Below is a small trained network, with its code and all its weights. Each question gives an input and a target symbol and asks what happens when units are switched off, that is, made to give their printed mean instead of their output.

import numpy as np


def w(rows, s, z=0):
    codes = np.array(rows[::2]) - 128.0
    scale = np.full(codes.shape[1], s)
    scale[-1] = z or s
    return codes * scale


def norm(h):
    return h / np.sqrt((h * h).mean(-1, keepdims=True) + 1e-5)


def f(y):
    return np.maximum(y, 0)


def softmax(a):
    e = np.exp(a - a.max(-1, keepdims=True))
    return e / e.sum(-1, keepdims=True)


def log_softmax(a):
    a = a - a.max(-1, keepdims=True)
    return a - np.log(np.exp(a).sum(-1, keepdims=True))


def net(x, mask):
    ids = ['Πβδεζημστψ'.index(c) for c in x.split()]
    T = len(ids)
    res = E[ids] + P[:T]
    u = 0
    for l in range(3):
        r = norm(res)
        for j in range(2):
            rows = slice(2 * j, 2 * j + 2)
            q, k, v = (r @ M[l][rows].T for M in (Q, K, V))
            z = softmax(np.where(np.tri(T) > 0, q @ k.T / 2**0.5, -1e9)) @ v
            o = O[l][rows]
            res = res + np.where(mask[u + j], z, o[:, -1]) @ o[:, :-1]
        u += 2
        y = f(norm(res) @ A[l][:, :-1].T + A[l][:, -1])
        res = res + np.where(mask[u : u + 4], y, B[l][:, -1]) @ B[l][:, :-1]
        u += 4
    return log_softmax(norm(res)[-1] @ U[:, :-1].T + U[:, -1])


Q, K, V, O, A, B = {}, {}, {}, {}, {}, {}
E = w([
[98,189,166,88,149,58,141,166],'Π',
[121,210,175,139,109,140,93,151],'β',
[62,162,104,176,89,136,122,137],'δ',
[155,161,188,108,179,88,173,119],'ε',
[72,81,97,163,105,130,132,201],'ζ',
[3,174,44,66,165,114,108,113],'η',
[176,111,147,97,120,202,156,103],'μ',
[139,154,50,83,74,102,131,229],'σ',
[75,112,234,131,127,132,55,146],'τ',
[138,178,119,153,170,131,71,111],'ψ',
],0.024)
P = w([
[105,63,65,1,247,39,130,71],'0',
[122,115,116,46,218,93,140,133],'1',
[127,122,133,80,197,101,143,130],'2',
[134,134,150,103,178,117,135,133],'3',
[139,131,153,122,162,131,140,124],'4',
[141,133,153,141,152,136,149,122],'5',
[147,138,159,158,145,138,142,127],'6',
[146,130,152,167,132,145,142,123],'7',
[143,127,146,179,117,154,147,113],'8',
[140,120,144,188,108,154,151,106],'9',
[139,125,148,194,99,146,151,105],'10',
],0.0087)
Q[0] = w([
[67,170,96,203,37,177,156,157],'L0H1',
[132,233,202,139,160,175,90,135],'L0H1',
[91,132,84,98,160,2,138,140],'L0H2',
[78,166,186,212,131,46,47,124],'L0H2',
],0.0072)
K[0] = w([
[85,44,134,234,53,147,78,82],'L0H1',
[158,129,174,236,177,208,87,168],'L0H1',
[66,207,110,130,237,17,168,209],'L0H2',
[169,118,162,255,178,65,114,209],'L0H2',
],0.0056)
V[0] = w([
[77,18,155,109,168,162,107,134],'L0H1',
[215,177,112,78,151,184,157,74],'L0H1',
[77,77,145,95,191,2,43,155],'L0H2',
[169,150,151,209,121,132,154,165],'L0H2',
],0.0069)
O[0] = w([
[136,195,195,198,154,77,47,230,80],'L0H1',
[151,250,142,180,148,145,27,126,95],'L0H1',
[187,76,92,107,115,255,161,122,252],'L0H2',
[147,113,105,145,147,148,99,61,121],'L0H2',
],0.0096,0.0043)
A[0] = w([
[26,145,137,48,185,63,98,143,3],'L0N1',
[119,173,164,190,101,175,108,114,138],'L0N2',
[149,116,29,108,3,114,128,220,209],'L0N3',
[130,44,121,112,235,77,123,62,173],'L0N4',
],0.0076,0.0022)
B[0] = w([
[10,207,84,139,154,118,103,135,158],'L0N1',
[119,100,111,143,81,185,140,57,254],'L0N2',
[154,172,111,133,168,156,189,137,180],'L0N3',
[96,189,138,127,180,170,87,165,158],'L0N4',
],0.014,0.0059)
Q[1] = w([
[207,214,115,117,84,140,161,119],'L1H1',
[173,24,153,171,74,66,79,116],'L1H1',
[190,153,172,84,99,50,132,22],'L1H2',
[240,138,225,45,107,3,174,202],'L1H2',
],0.0071)
K[1] = w([
[111,162,153,151,97,147,180,82],'L1H1',
[110,67,163,81,77,161,75,181],'L1H1',
[82,194,147,38,138,105,117,73],'L1H2',
[134,175,176,8,147,88,165,162],'L1H2',
],0.012)
V[1] = w([
[151,152,41,101,109,124,121,75],'L1H1',
[92,1,198,168,67,186,85,107],'L1H1',
[124,36,35,230,117,171,46,151],'L1H2',
[164,131,132,134,44,156,150,184],'L1H2',
],0.0066)
O[1] = w([
[191,109,98,177,126,125,28,240,207],'L1H1',
[151,128,102,167,41,80,71,48,61],'L1H1',
[116,115,95,91,254,180,116,218,2],'L1H2',
[93,159,133,108,132,2,101,116,230],'L1H2',
],0.0094,0.00095)
A[1] = w([
[89,119,158,138,249,188,58,206,248],'L1N1',
[166,104,120,115,120,176,229,193,121],'L1N2',
[133,137,255,127,64,73,79,147,139],'L1N3',
[143,163,107,71,213,108,228,193,49],'L1N4',
],0.0069,0.0017)
B[1] = w([
[132,126,181,130,123,11,100,199,254],'L1N1',
[72,209,160,16,70,2,124,74,205],'L1N2',
[82,105,65,170,81,170,229,111,218],'L1N3',
[161,70,120,168,146,175,175,105,220],'L1N4',
],0.0088,0.0052)
Q[2] = w([
[61,2,145,163,65,79,46,172],'L2H1',
[213,148,50,95,217,12,150,87],'L2H1',
[136,163,140,127,61,199,71,98],'L2H2',
[143,57,44,180,147,197,28,248],'L2H2',
],0.0067)
K[2] = w([
[94,33,161,143,103,98,140,186],'L2H1',
[177,125,118,160,209,116,193,130],'L2H1',
[150,104,140,150,122,254,101,102],'L2H2',
[144,103,133,91,153,107,114,162],'L2H2',
],0.0095)
V[2] = w([
[139,101,141,166,83,129,111,141],'L2H1',
[106,107,185,248,52,184,89,113],'L2H1',
[193,119,204,161,125,168,71,133],'L2H2',
[130,136,81,241,170,142,177,253],'L2H2',
],0.006)
O[2] = w([
[53,92,144,72,254,136,105,141,125],'L2H1',
[153,108,178,31,133,96,157,186,203],'L2H1',
[50,123,103,189,84,125,190,55,150],'L2H2',
[99,102,70,106,111,130,145,46,3],'L2H2',
],0.0088,0.0049)
A[2] = w([
[93,129,147,76,135,134,127,104,13],'L2N1',
[99,136,88,149,109,115,210,136,91],'L2N2',
[79,95,6,171,145,147,81,109,3],'L2N3',
[144,163,143,91,124,144,95,113,181],'L2N4',
],0.013,0.0017)
B[2] = w([
[232,230,39,137,109,124,57,90,214],'L2N1',
[74,87,209,89,139,160,73,61,251],'L2N2',
[98,98,180,103,10,173,141,56,172],'L2N3',
[100,55,102,98,189,52,111,87,254],'L2N4',
],0.012,0.0043)
U = w([
[156,115,105,170,235,223,82,98,160],'Π',
[31,187,33,100,82,155,108,176,71],'β',
[161,167,61,120,120,169,207,163,218],'δ',
[63,104,142,103,97,164,183,1,108],'ε',
[211,143,204,160,218,153,183,74,10],'ζ',
[140,123,224,114,56,193,115,234,99],'η',
[97,42,106,153,154,89,200,141,212],'μ',
[52,227,155,220,144,84,114,118,88],'σ',
[155,169,66,59,54,43,80,29,113],'τ',
[108,195,186,3,248,171,98,162,253],'ψ',
],0.006,0.0034)

Each question gives the input, a string of symbols that net reads in full, and the target symbol t.
The units are the heads (2 rows each of Q, K, V and O) and the neurons (one row each of A and B). Each row of codes is followed by its name. A weight is (code - 128) times the scale printed after its matrix; where a second scale follows, it is the last column's (O, A, B and U).
mask holds one flag per unit, layer by layer, with each layer's heads first. A switched-off unit (its flag False) gives its mean, the last column of its rows in O or B, instead of its output. The means were averaged over made-up inputs and are rounded, as every weight is.
A unit's drop is (log p(t) with every unit on - log p(t) with that unit switched off) / (log p(t) with every unit on - log p(t) with every unit switched off).
unit that matters most: the unit with the biggest drop
top k neurons: the k neurons with the biggest drops, biggest first
top k neurons in layer l: the k neurons of layer l with the biggest drops, biggest first
which heads matter: for each layer, one digit per head in row order, 1 if its drop is at least 0.15 and else 0, layers parted by /
drop when u is switched off: that unit's drop, to one decimal
input β β β β τ ψ μ Π δ, target ψ: top 2 neurons : (L2N2 L1N2)
input β β β β, target ε: top 2 neurons in layer 2 : (L2N1 L2N4)
input ψ μ τ μ μ β ψ, target ε: which heads matter : 10 / 01 / 01
input τ μ ε τ Π ψ τ τ Π β, target ψ: unit that matters most : L1H2
input β ψ τ ψ, target ε: top 2 neurons in layer 2 : (L2N3 L2N1)
input β β β β μ, target ψ: top 2 neurons : (L0N1 L0N4)
input δ τ β β μ μ β Π τ β ψ, target ψ: which heads matter : 01 / 11 / 10
input β σ μ ψ β ψ μ β ζ Π, target ψ: top 3 neurons : (L0N1 L1N4 L0N2)
input β β μ, target ψ: which heads matter : 01 / 10 / 00
input β τ μ, target σ: top 2 neurons : (L0N1 L0N2)
input τ τ τ μ μ τ β ψ, target ψ: top 2 neurons in layer 1 : (L1N1 L1N4)
input β δ β μ τ β β β β, target τ: which heads matter : 10 / 01 / 10
input β β δ, target ψ: which heads matter : 00 / 00 / 01
input ψ η τ β μ, target σ: which heads matter : 01 / 00 / 00
input τ δ β β ψ β β β β ε, target ψ: top 3 neurons : (L0N4 L1N1 L0N2)
input β β τ β, target ε: unit that matters most : L0N2
input ψ ψ μ Π β β β τ Π, target ε: top 3 neurons : (L0N2 L2N2 L1N3)
input β ψ μ β σ, target ψ: which heads matter : 00 / 10 / 00
input β τ σ, target ψ: top 2 neurons : (L2N2 L1N2)
input σ Π β, target τ: top 2 neurons : (L2N4 L2N2)
input ζ μ δ μ τ τ ψ ψ τ η, target ψ: unit that matters most : L0H1
input τ μ β β Π μ Π Π, target ε: top 3 neurons in layer 1 : (L1N3 L1N1 L1N2)
input ψ β μ β ζ, target ψ: drop when L0N3 is switched off : 0.3
